Below is a small trained network, with its code and all its weights. Each question gives an input and a class and asks what happens when units are switched off, that is, made to give their printed mean instead of their output.

import numpy as np


def w(rows, s, z=0):
    codes = np.array(rows[::2]) - 128.0
    scale = np.full(codes.shape[1], s)
    scale[-1] = z or s
    return codes * scale


def norm(h):
    return h / np.sqrt((h * h).mean(-1, keepdims=True) + 1e-5)


def f(y):
    return np.maximum(y, 0)


def log_softmax(a):
    a = a - a.max(-1, keepdims=True)
    return a - np.log(np.exp(a).sum(-1, keepdims=True))


def net(x, mask):
    res = np.array(x, float).reshape(1, 4) / 4 @ E
    u = 0
    for l in range(3):
        y = f(norm(res) @ A[l][:, :-1].T + A[l][:, -1])
        res = res + np.where(mask[u : u + 4], y, B[l][:, -1]) @ B[l][:, :-1]
        u += 4
    return log_softmax(norm(res)[-1] @ U[:, :-1].T + U[:, -1])


A, B = {}, {}
E = w([
[142,148,135,123,115,126,147,127],'x0',
[165,239,50,167,168,130,63,101],'x1',
[122,181,104,50,130,121,108,160],'x2',
[173,127,220,81,183,55,2,9],'x3',
],0.0058)
A[0] = w([
[119,37,199,55,91,154,150,160,253],'L0N0',
[164,108,77,165,89,95,93,116,65],'L0N1',
[129,83,89,83,90,125,174,157,62],'L0N2',
[131,97,253,48,114,127,80,51,64],'L0N3',
],0.0071,0.0031)
B[0] = w([
[34,112,142,101,254,83,200,119,255],'L0N0',
[104,188,110,76,186,128,105,124,143],'L0N1',
[147,203,177,180,4,124,155,172,173],'L0N2',
[251,94,73,125,153,53,130,109,239],'L0N3',
],0.0091,0.0072)
A[1] = w([
[10,115,201,106,122,136,176,154,83],'L1N0',
[179,82,172,122,50,62,172,182,163],'L1N1',
[97,160,90,144,166,148,194,162,246],'L1N2',
[218,108,110,148,32,162,82,149,162],'L1N3',
],0.013,0.0013)
B[1] = w([
[195,244,131,85,52,178,146,110,230],'L1N0',
[169,119,88,95,175,136,185,99,182],'L1N1',
[120,115,143,176,110,164,157,185,245],'L1N2',
[5,120,172,138,109,177,28,150,149],'L1N3',
],0.012,0.011)
A[2] = w([
[109,124,86,88,173,71,147,108,55],'L2N0',
[112,142,164,126,93,128,5,80,101],'L2N1',
[149,74,91,90,146,103,111,139,5],'L2N2',
[57,97,72,201,96,146,73,212,54],'L2N3',
],0.018,0.0011)
B[2] = w([
[140,52,134,122,155,123,100,79,243],'L2N0',
[145,84,191,215,41,102,115,240,221],'L2N1',
[132,184,140,130,152,138,194,132,207],'L2N2',
[60,193,162,122,248,154,29,109,254],'L2N3',
],0.015,0.009)
U = w([
[160,217,143,109,77,191,254,158,196],'0',
[100,128,73,110,128,98,127,102,40],'1',
[51,198,147,143,227,176,51,129,221],'2',
[110,111,84,67,70,127,88,71,4],'3',
[128,121,56,120,106,120,107,89,26],'4',
[191,43,133,85,240,65,183,26,207],'5',
[53,57,123,116,84,136,135,93,29],'6',
[174,69,212,229,63,83,92,213,155],'7',
],0.0094,0.0043)

Each question gives the input, the list of numbers given to net, and the class t.
The units are the neurons (one row each of A and B). Each row of codes is followed by its name. A weight is (code - 128) times the scale printed after its matrix; where a second scale follows, it is the last column's (A, B and U).
mask holds one flag per neuron, layer by layer. A switched-off neuron (its flag False) gives its mean, the last column of its row in B, instead of its output. The means were averaged over made-up inputs and are rounded, as every weight is.
A unit's drop is (log p(t) with every unit on - log p(t) with that unit switched off) / (log p(t) with every unit on - log p(t) with every unit switched off).
The circuit of an input: a set's keep is (log p(t) with only the set's units on - log p(t) with every unit switched off) / (log p(t) with every unit on - log p(t) with every unit switched off). Starting from all 12 units, units are removed one at a time, each time the one whose removal leaves the highest keep (on an exact tie, the one counted first), for as long as the keep stays at least 0.8.
circuit, biggest first: the units of the circuit, biggest drop first
most important unit: the unit with the biggest drop
top k neurons: the k neurons with the biggest drops, biggest first
k most important neurons of layer l: the k neurons of layer l with the biggest drops, biggest first
drop when u is switched off: that unit's drop, to one decimal
input [-3,7,-5,1], class 7: top 3 neurons : [L0N0; L1N2; L1N1]
input [8,4,-5,5], class 7: most important unit : L0N0
input [2,1,-6,3], class 7: circuit, biggest first : [L1N3; L0N0; L2N1]
input [2,7,3,8], class 7: circuit, biggest first : [L2N1; L0N0]
input [5,2,7,-7], class 2: top 2 neurons : [L0N0; L2N3]
input [4,4,-4,2], class 7: 2 most important neurons of layer 1 : [L1N2; L1N1]
input [2,1,-3,-7], class 2: top 3 neurons : [L0N0; L1N3; L2N3]
input [8,0,-4,0], class 0: top 2 neurons : [L0N3; L2N3]
input [-1,-5,8,0], class 0: top 2 neurons : [L1N0; L0N0]
input [0,-3,-7,0], class 0: top 2 neurons : [L2N3; L1N0]
input [-4,-1,-6,0], class 0: top 2 neurons : [L0N3; L2N3]
input [-1,3,7,3], class 7: drop when L0N0 is switched off : 1.7
input [-1,7,0,3], class 7: drop when L0N0 is switched off : 0.7
input [7,-6,4,2], class 5: circuit, biggest first : [L0N3]
input [6,7,-3,-8], class 2: drop when L2N3 is switched off : 0.2
input [2,8,5,8], class 7: drop when L2N1 is switched off : 0.4
